How the objects are linked:
q955 χ q364
q955 λ q490
q955 δ q558
q955 π q266
q955 κ q160
q48 χ q160
q48 λ q364
q48 δ q350
q48 π q955
q48 κ q235
q235 χ q709
q235 λ q799
q235 δ q490
q235 π q160
q235 κ q18
q306 χ q175
q306 λ q328
q306 δ q238
q306 π q500
q306 κ q756
q709 χ q906
q709 λ q235
q709 δ q955
q709 π q799
q709 κ q707
q558 χ q419
q558 λ q829
q558 δ q474
q558 π q715
q558 κ q331
q352 χ q756
q352 λ q175
q352 δ q253
q352 π q306
q352 κ q692
q419 χ q350
q419 λ q558
q419 δ q636
q419 π q829
q419 κ q266
q756 χ q383
q756 λ q352
q756 δ q431
q756 π q175
q756 κ q441
q328 χ q306
q328 λ q500
q328 δ q164
q328 π q431
q328 κ q352
q707 χ q420
q707 λ q18
q707 δ q160
q707 π q906
q707 κ q507
q906 χ q18
q906 λ q709
q906 δ q364
q906 π q235
q906 κ q420
q370 χ q712
q370 λ q507
q370 δ q906
q370 π q279
q370 κ q336
q507 χ q370
q507 λ q279
q507 δ q709
q507 π q420
q507 κ q767
q767 χ q336
q767 λ q712
q767 δ q707
q767 π q370
q767 κ q238
q266 χ q490
q266 λ q331
q266 δ q715
q266 π q350
q266 κ q364
q160 χ q799
q160 λ q48
q160 δ q331
q160 π q364
q160 κ q709
q164 χ q238
q164 λ q336
q164 δ q279
q164 π q767
q164 κ q253
q500 χ q328
q500 λ q431
q500 δ q336
q500 π q253
q500 κ q175
q331 χ q266
q331 λ q350
q331 δ q830
q331 π q419
q331 κ q955
q431 χ q500
q431 λ q253
q431 δ q767
q431 π q290
q431 κ q306
q830 χ q715
q830 λ q741
q830 δ q471
q830 π q636
q830 κ q558
q319 χ q891
q319 λ q421
q319 δ q352
q319 π q441
q319 κ q757
q364 χ q48
q364 λ q955
q364 δ q419
q364 π q490
q364 κ q799
q175 χ q352
q175 λ q306
q175 δ q290
q175 π q328
q175 κ q383
q253 χ q431
q253 λ q290
q253 δ q712
q253 π q238
q253 κ q328
q757 χ q811
q757 λ q471
q757 δ q692
q757 π q891
q757 κ q636
q490 χ q955
q490 λ q266
q490 δ q829
q490 π q331
q490 κ q48
q471 χ q757
q471 λ q891
q471 δ q383
q471 π q319
q471 κ q474
q715 χ q829
q715 λ q830
q715 δ q757
q715 π q741
q715 κ q419
q829 χ q558
q829 λ q715
q829 δ q811
q829 π q830
q829 κ q350
q799 χ q235
q799 λ q160
q799 δ q266
q799 π q48
q799 κ q906
q712 χ q767
q712 λ q370
q712 δ q18
q712 π q507
q712 κ q164
q18 χ q707
q18 λ q906
q18 δ q48
q18 π q709
q18 κ q279
q441 χ q421
q441 λ q692
q441 δ q306
q441 π q383
q441 κ q891
q336 χ q164
q336 λ q767
q336 δ q420
q336 π q712
q336 κ q290
q350 χ q331
q350 λ q419
q350 δ q741
q350 π q558
q350 κ q490
q891 χ q471
q891 λ q319
q891 δ q756
q891 π q421
q891 κ q811
q636 χ q741
q636 λ q474
q636 δ q319
q636 π q811
q636 κ q715
q290 χ q253
q290 λ q238
q290 δ q370
q290 π q164
q290 κ q500
q238 χ q290
q238 λ q164
q238 δ q507
q238 π q336
q238 κ q431
q420 χ q279
q420 λ q707
q420 δ q799
q420 π q18
q420 κ q370
q421 χ q319
q421 λ q441
q421 δ q175
q421 π q692
q421 κ q471
q692 χ q441
q692 λ q383
q692 δ q328
q692 π q756
q692 κ q319
q741 χ q830
q741 λ q636
q741 δ q891
q741 π q474
q741 κ q829
q811 χ q474
q811 λ q757
q811 δ q441
q811 π q471
q811 κ q741
q474 χ q636
q474 λ q811
q474 δ q421
q474 π q757
q474 κ q830
q279 χ q507
q279 λ q420
q279 δ q235
q279 π q707
q279 κ q712
q383 χ q692
q383 λ q756
q383 δ q500
q383 π q352
q383 κ q421

The rows follow the links: the fewer symbols apart two objects are, the more alike their rows tend to be.

Each row is also shifted at random along 2 hidden directions that mean nothing.

Some objects, each with a row of numbers:
q164 [ -54   21  -21   61   11   20  -25  -42    0  -38  -19   -2   27    5   -8  -34  -82  -12  -19  -45    0   12   46  -31]
q383 [ -19   19  -40   19   44  -29  -60  -25   13   -4  -10   41    2   20  -26   79   25  -32   55   33   29  -54  -29  -42]
q279 [ -35  -37   33   -5   27   62    8   20   19   -4   26   36   33   37  -21   55  -21   39   -6 -104  -63   14   50  -36]
q350 [ -69   38   34  -50   -4  -33   44   41   42  -13  -11  -48   17  -24   26  -12   -2   29  -17    3    7    1  -54   -8]
q906 [  14  -64   31  -13  -14  -18    0   20    2  -50   98  -16  -14  -39  -13   -6   -3   25  -18  -35    8   -9   17  -23]
q328 [ -27  -40  -35   15   31   18  -65    2    0    6  -30  -17  -82   35   29  -49  -27  -41   13   19  -47  -23   38    5]
q160 [   0  -13   54  -25  -15  -24  -28   80   38   20   43   23    0   25  -31   13   13  -11  -37    3   53  -10  -25  -58]
q18 [  13  -69   28  -10   -9    9    6   17   -3  -46   98  -16  -32  -34  -12  -29   -6   32  -28  -37  -21    5   32   -9]
q431 [ -85   -4  -24   18   41   22  -39  -18   -3  -27  -23  -21  -24   19   31   12  -46  -14   34  -25  -49  -30   37   -4]
q692 [   8   -4  -47   13   30  -42  -49  -44    1  -16   12   14  -35   -2  -24   12   31  -13   32   63   37  -36  -22  -25]
q811 [  15   35  -11  -24   25   17   65  -45    4   46  -46   24   63   13  -24   92   66   48   30   -8  -39   16  -29   29]
q756 [  43    2  -49   22    9  -13  -51  -18  -33   13  -23   44  -19   21   13   52   28  -62   51   69   34  -42   -6   21]
q238 [  -3    7  -24   55  -13   12  -27  -48  -41  -42  -13  -29  -14  -25   34  -86  -74  -31  -19   -7    2   10   39   11]
q253 [ -21   -5  -47   23  -10   15  -11  -34  -54  -45  -15  -28  -27  -28   69  -27  -55  -34   29   -6  -25  -20   49   45]
q290 [ -29   -6  -36   51   -7    6  -18  -46  -32  -48   -6  -39  -29  -22   40  -86  -81  -20    4    2  -18   -5   53   18]
q558 [  29   74    8  -16  -59  -36   91   -8  -35   -8  -19  -30   60  -64   43   25   13   12   26   26   45   14  -43   69]
q712 [   5   15   17   29  -14   65    4  -13  -15    5  -30   45   74   31  -13   51  -45   -8    2  -64  -10   26   54   -1]
q266 [  16   27   52  -74  -54   -3   56   81   -3   30  -12   -3   34   -9   66   68   20   -6   17   16   12  -21  -25   74]
q891 [ -16    3  -48  -23   43  -23   42  -60   -6  -12   11    2   19  -32  -14   78   63   51   57   -1  -31  -20  -24    6]
q352 [  15   -2  -39   15   26    3  -66   -3   -5   27  -34   27  -39   36    8   24   14  -58   28   50    7  -33    0   -5]

In each set, the symbols that take the first to the second take the third to the fourth, perhaps in another order. Give the fourth.
Answers are names.
[  39  -12   50  -44  -34  -12    0   87   15   47   -1    5  -17   27   27    0   20  -24  -21   33   19   -6  -19   29]
to [ -61   74    4    1    6  -43   37  -16   39    0  -22  -30   33  -17  -24  -46   -2   28  -37    8   28   28  -57  -38]
as [  -5  -26  -61   19   41  -60  -30  -63   -4  -36   40  -23  -61  -31  -29  -53   36   20   10   50   -9  -12  -19  -26]
to q306

[  42  -19  -38   25   26    3  -67   -2  -22   31  -27   20  -47   30   17    2   10  -65   29   59    6  -40    9   19]
to [ -86  -20  -32    3   57   26  -65   11   21    6  -41   13  -38   54   18   30  -28  -24   43  -22  -55  -40   28  -15]
as [  59  -29   11   33  -25   69   -9   -4  -28   14   -5   13    3   24   -5  -39  -44  -13  -35  -44  -29   37   63   15]
to q420

[ -19   13   42  -53  -26  -29   46   60   22   13    2  -46  -24  -22   38  -43   10   10  -18   22    4    0  -36   27]
to [  -8   15   56  -62  -25  -16   42   78   34   27  -15  -18   -3    0   48   22   14   11   -3    8   -3  -13  -33   26]
as [   9  -18  -33  -14   49    0   37  -50    8   30  -17  -16  -28    2  -33  -31   59   41   -7   10  -48   31  -21    8]
to q811

[   8  -22  -51    7   36  -43   -9  -63  -15  -36   38  -12  -46  -39   -9   -5   45   14   26   49    9  -31  -26   -5]
to [   0   -8  -39   18   39  -13  -69   -8   -2   10  -25   39  -18   32  -11   39   24  -52   37   53   15  -38    4  -19]
as [  47  -28  -12   66  -17   48  -28  -29  -40    1   -3  -11  -20    9   -8 -122  -70  -28  -65  -10   -5   48   63   -4]
to q279

[ -55   -4  -23    4   26   26  -23   -2  -18  -12  -32   18    9   16   55   80  -34  -23   75  -26  -47  -51   44   36]
to [-104   28  -22   48   36   10  -35  -46    8  -52  -24  -10   31    5   -2  -13  -84    6    5  -63  -19    1   34  -48]
as [  63  -70   22   -3  -27   49   15    6  -41   -9   52   -6  -17  -14   16  -19   -9   17   -9  -48  -40   16   66   38]
to q709

[ -54  -10  -39   41   13   12  -30  -30  -26  -54  -12  -34  -41   -6   30  -53  -66  -21   12  -13  -35  -13   46    8]
to [ -39   27  -36   36   -9   19    2  -46  -39  -55  -18    2   39  -28   51   43  -63  -20   52  -33   -3  -25   48   42]
as [ -44   27   -8   61   10   40  -26  -41    1  -18  -24   17   55   16  -18   -1  -76  -17  -14  -60   -7    5   43  -33]
to q767

[  48  -21   47  -26  -55  -21   29   27  -25  -39   84   22   49  -52    5   76   14    8   25  -21   47  -25   -2   14]
to [  52  -64   30    0  -30   46   17   10  -25  -13   44   -5  -11   -9    5  -11   -8   21  -10  -48  -40   29   60   32]
as [ -15  -13   55  -25  -12  -25  -21   64   47   -6   57   35   30    7  -36   54    9   10  -11  -25   58  -25  -17  -62]
to q18

[  28  -13  -43  -13   33  -16   47  -68  -14    7    0  -15  -17  -29   -4   16   75   48   33   25  -41    8  -15   39]
to [ -28  -24  -54   31   67  -44  -93  -28   30    1    7   -4  -83   38  -48  -70   23  -37  -20   54   17  -23  -18  -72]
as [   4  -22   56  -47  -16   -8  -11   96   42   40    0  -35  -60   37   11  -63   12   -7  -49   23    9    3  -31   -8]
to q829

[  36    6   -2   55  -27   54  -12  -30  -39   -6  -15   23   29    8    6  -35  -66  -31  -29  -32   -4   40   50   12]
to [   6  -68   31   -6  -11   10    5   20    2  -46   89  -22  -31  -21  -11  -26    0   36  -22  -49  -19    6   29  -22]
as [ -31    6   61  -44  -11  -11  -18   96   66   31    2   32   12   52  -16   53   17   -2   -9  -16   30  -10  -30  -45]
to q558

[ -13   79    5   -8  -19  -21   50  -31   12    4  -43  -14   71  -23  -15   -2    3   13  -19   16   44   26  -52    1]
to [ 104   43   -7   10  -33   -8   56  -41  -33   47  -50  -21   25  -14   -9  -66   36   -4  -34   61   32   58  -36   56]
as [   9    1  -22    2    8   30  -31    3  -27   28  -43   34   -6   34   47   92   -6  -48   77   17  -23  -45   25   40]
to q500

[ -10  -89   24    7   23   36  -27   11   16  -14   63  -25  -71   17  -32  -94  -25   40  -62  -61  -61   34   52  -31]
to [  43  -90   19    2  -16    1   -6   18  -14  -44   93  -32  -77  -33   -6  -88  -14   31  -52  -27  -25   15   36  -13]
as [ -26   33  -10  -12   50   13   25  -29   39   65  -59   11   28   44  -58    7   39   52  -23   -9  -23   42  -32  -33]
to q757

[ -21    0  -48  -15   52  -29   29  -59    0  -18   15   -1    4  -30  -12   66   61   48   50    5  -38   -7  -27   -3]
to [  -9    5  -54    5   31  -43  -27  -55   -1  -26   20   17  -12  -29  -18   61   45   -2   54   44   27  -38  -24  -19]
as [ -54   64   21  -33  -23  -46   60   14   20  -12   -8  -43   37  -46   28    1   -1   28   -6   -3   25    9  -54    9]
to q715

[ -46   15  -26   64    8   10  -33  -43  -14  -47  -16  -32   -6  -11   12  -63  -83  -16  -11  -25  -15    1   41  -15]
to [  76  -66   24   -1  -46  -33   -2   25  -26  -40  107  -19  -58  -51   -7  -78   -3    8  -39   17   42   13   21   -6]
as [ -44  -17  -30    8   56    7  -79   15   20   28  -32   15  -51   71   -9    1  -10  -42   20   27  -27  -34   15  -37]
to q370

[  29   20   -2   55  -32   35   -6  -51  -40  -20  -25   15   42   -3   17  -22  -68  -35  -14  -29   10   23   56   19]
to [-161   26  -22   44   64    9  -52  -31   50  -53  -24   -4   35   17  -30  -16  -95   15  -11  -85  -24   -8   31 -104]
as [ -11  -73   32   -9    6   20   -6   18   15  -36   71  -11  -35   -6  -24  -38   -5   44  -31  -59  -50   18   38  -38]
to q279

[ -28  -83   26   -7    7   -2  -19   29   26  -50   98  -21  -44  -21  -38  -55  -20   46  -49  -54  -26   11   27  -59]
to [  13   19   11   29  -20   63    8  -19  -26   11  -34   59   89   27   -1   77  -41  -15   18  -65   -6   13   51   18]
as [ -35  100   12  -14   -1  -13   58  -19   26   26  -62   20  116   -1  -28   80   12   28    6  -15   41   21  -56  -12]
to q331

[ -81    9  -24   -7   40   32  -41   16    1    5  -50   37   22   48   30  119  -15  -26   84  -38  -51  -60   18   12]
to [  10   35  -29   41  -40   26   12  -51  -68  -50  -17   -2   49  -45   59   16  -70  -30   40  -13    2  -11   46   53]
as [ -24   -7  -60   -7   39  -36   17  -61  -10  -37   22   -3   -8  -44  -22   44   52   36   48   19  -12  -20  -27   -3]
to q756

[   8  -35   35  -10  -17  -41  -25   53   28  -24   86    4  -17  -11  -40  -20   -1    5  -33  -16   41   -3  -11  -60]
to [  55  -53   27  -21  -38   36   37   18  -45  -29   69   15   29  -38   22   48   -4   27   16  -52  -26    0   49   44]
as [ -21    9   59  -28  -17  -13  -22   98   54   27    9   41   26   35  -24   66   14  -11   -8   -9   45  -10  -32  -40]
to q709

